Below are the code and all the weights of a small trained network. Each question names an input and a target symbol and asks about switching units off, where a switched-off unit gives its printed mean instead of its output.

import numpy as np


def w(rows, s, z=0):
    codes = np.array(rows[::2]) - 128.0
    scale = np.full(codes.shape[1], s)
    scale[-1] = z or s
    return codes * scale


def f(y):
    return np.maximum(y, 0)


def softmax(a):
    e = np.exp(a - a.max(-1, keepdims=True))
    return e / e.sum(-1, keepdims=True)


def log_softmax(a):
    a = a - a.max(-1, keepdims=True)
    return a - np.log(np.exp(a).sum(-1, keepdims=True))


def net(x, mask):
    ids = ['ΘΛΠαβζμ'.index(c) for c in x.split()]
    T = len(ids)
    res = E[ids] + P[:T]
    u = 0
    for l in range(3):
        q, k, v = (res @ M[l].T for M in (Q, K, V))
        z = softmax(np.where(np.tri(T) > 0, q @ k.T / 3**0.5, -1e9)) @ v
        res = res + np.where(mask[u], z, O[l][:, -1]) @ O[l][:, :-1]
        u += 1
        y = f(res @ A[l][:, :-1].T + A[l][:, -1])
        res = res + np.where(mask[u : u + 4], y, B[l][:, -1]) @ B[l][:, :-1]
        u += 4
    return log_softmax(res[-1] @ U[:, :-1].T + U[:, -1])


Q, K, V, O, A, B = {}, {}, {}, {}, {}, {}
E = w([
[71,123,152],'Θ',
[93,60,246],'Λ',
[171,179,202],'Π',
[162,53,252],'α',
[121,121,126],'β',
[122,249,81],'ζ',
[79,189,127],'μ',
],0.017)
P = w([
[254,170,135],'0',
[56,178,201],'1',
[42,201,163],'2',
[99,121,157],'3',
[81,114,39],'4',
[87,95,65],'5',
[15,68,137],'6',
],0.0062)
Q[0] = w([
[2,102,121],'0.h1',
[96,251,82],'0.h1',
[83,33,70],'0.h1',
],0.0064)
K[0] = w([
[143,157,171],'0.h1',
[199,226,107],'0.h1',
[2,2,179],'0.h1',
],0.0085)
V[0] = w([
[109,32,132],'0.h1',
[2,15,186],'0.h1',
[53,170,64],'0.h1',
],0.0083)
O[0] = w([
[181,150,167,120],'0.h1',
[147,195,157,254],'0.h1',
[132,233,253,70],'0.h1',
],0.0055,0.0048)
A[0] = w([
[104,67,151,105],'0.n1',
[177,131,140,7],'0.n2',
[90,162,122,131],'0.n3',
[83,10,98,10],'0.n4',
],0.013,0.0014)
B[0] = w([
[12,201,97,255],'0.n1',
[76,180,120,156],'0.n2',
[139,120,169,255],'0.n3',
[48,143,104,213],'0.n4',
],0.011,0.004)
Q[1] = w([
[88,72,2],'1.h1',
[47,32,234],'1.h1',
[208,46,46],'1.h1',
],0.0055)
K[1] = w([
[238,172,246],'1.h1',
[144,125,68],'1.h1',
[86,210,207],'1.h1',
],0.012)
V[1] = w([
[253,81,94],'1.h1',
[111,184,33],'1.h1',
[151,81,229],'1.h1',
],0.011)
O[1] = w([
[254,196,24,4],'1.h1',
[66,232,19,146],'1.h1',
[231,81,221,109],'1.h1',
],0.008,0.013)
A[1] = w([
[14,195,108,251],'1.n1',
[97,162,244,103],'1.n2',
[94,254,166,240],'1.n3',
[84,187,165,153],'1.n4',
],0.0079,0.0019)
B[1] = w([
[166,98,164,250],'1.n1',
[102,147,137,218],'1.n2',
[212,2,65,190],'1.n3',
[127,49,98,195],'1.n4',
],0.0052,0.025)
Q[2] = w([
[117,164,185],'2.h1',
[148,130,42],'2.h1',
[18,255,99],'2.h1',
],0.0086)
K[2] = w([
[51,151,98],'2.h1',
[106,74,116],'2.h1',
[228,131,247],'2.h1',
],0.013)
V[2] = w([
[153,70,253],'2.h1',
[254,189,34],'2.h1',
[197,254,142],'2.h1',
],0.006)
O[2] = w([
[174,48,192,180],'2.h1',
[91,1,144,1],'2.h1',
[152,99,222,35],'2.h1',
],0.0085,0.022)
A[2] = w([
[130,30,91,157],'2.n1',
[186,1,206,211],'2.n2',
[236,102,157,150],'2.n3',
[26,145,184,3],'2.n4',
],0.0099,0.003)
B[2] = w([
[254,135,121,151],'2.n1',
[45,85,104,181],'2.n2',
[76,142,105,141],'2.n3',
[210,192,46,245],'2.n4',
],0.0085,0.012)
U = w([
[7,151,170,255],'Θ',
[177,197,162,162],'Λ',
[127,94,95,119],'Π',
[87,218,108,10],'α',
[150,130,112,196],'β',
[107,140,58,36],'ζ',
[69,165,132,43],'μ',
],0.011,0.0054)

Each question gives the input, a string of symbols that net reads in full, and the target symbol t.
The units are the heads (3 rows each of Q, K, V and O) and the neurons (one row each of A and B). Each row of codes is followed by its name. A weight is (code - 128) times the scale printed after its matrix; where a second scale follows, it is the last column's (O, A, B and U).
mask holds one flag per unit, layer by layer, with each layer's heads first. A switched-off unit (its flag False) gives its mean, the last column of its rows in O or B, instead of its output. The means were averaged over made-up inputs and are rounded, as every weight is.
A unit's drop is (log p(t) with every unit on - log p(t) with that unit switched off) / (log p(t) with every unit on - log p(t) with every unit switched off).
The circuit of an input: a set's keep is (log p(t) with only the set's units on - log p(t) with every unit switched off) / (log p(t) with every unit on - log p(t) with every unit switched off). Starting from the 12 units with the biggest drops (on a tie, the unit counted first), units are removed one at a time, each time the one whose removal leaves the highest keep (on an exact tie, the one counted first), for as long as the keep stays at least 0.8.
units of the circuit, in order: the units of the circuit, biggest drop first
most important unit: the unit with the biggest drop
top k neurons: the k neurons with the biggest drops, biggest first
top k neurons in layer l: the k neurons of layer l with the biggest drops, biggest first
input Θ α μ, target Θ: top 2 neurons in layer 2	[2.n2, 2.n4]
input Λ α α Θ, target Λ: units of the circuit, in order	[1.h1, 2.h1]
input ζ α Θ, target ζ: top 2 neurons	[1.n3, 0.n1]
input Λ β Θ β, target Λ: top 2 neurons	[1.n3, 1.n1]
input ζ α α α β Θ μ, target ζ: units of the circuit, in order	[1.h1, 1.n3, 0.n1, 0.h1]
input α α μ α, target α: top 4 neurons	[0.n1, 0.n4, 2.n4, 0.n2]
input ζ Λ Π, target ζ: units of the circuit, in order	[1.h1, 1.n3]
input ζ Θ ζ, target ζ: units of the circuit, in order	[1.h1, 1.n3, 1.n4]
input Π Θ μ α, target Π: top 2 neurons in layer 0	[0.n4, 0.n1]
input ζ Θ Θ Λ ζ Λ, target ζ: units of the circuit, in order	[1.h1, 1.n3, 0.n1]
input Θ Θ β ζ Π, target Θ: top 3 neurons	[0.n1, 0.n4, 2.n4]
input Θ β Θ ζ, target Θ: top 3 neurons	[2.n4, 0.n1, 0.n4]
input ζ Θ β α Λ, target ζ: units of the circuit, in order	[1.h1, 1.n3, 0.n1, 0.n4]
input β Π α, target Π: top 2 neurons	[0.n1, 2.n1]
input Π ζ ζ Π, target Π: units of the circuit, in order	[2.h1, 1.h1, 2.n1, 1.n3]
input Θ Θ Θ Θ β Π, target Θ: top 4 neurons	[0.n1, 2.n4, 0.n4, 2.n2]
input Λ Λ Θ Θ, target Λ: units of the circuit, in order	[1.h1, 2.h1, 0.h1]
input Θ ζ μ μ, target Θ: top 4 neurons	[0.n1, 0.n4, 2.n2, 0.n3]
input Θ μ Θ β, target Θ: top 2 neurons	[0.n1, 0.n4]
input Π Θ Θ, target Π: most important unit	2.h1
input Λ Π Θ β, target Λ: top 2 neurons	[1.n3, 2.n2]
input ζ ζ μ ζ μ, target ζ: units of the circuit, in order	[1.h1, 1.n3]
input ζ α Π α α α, target ζ: top 2 neurons	[0.n1, 0.n4]
input Θ Λ ζ, target Θ: top 2 neurons	[2.n4, 0.n1]
input Θ Θ α α, target Θ: top neuron	[0.n1]
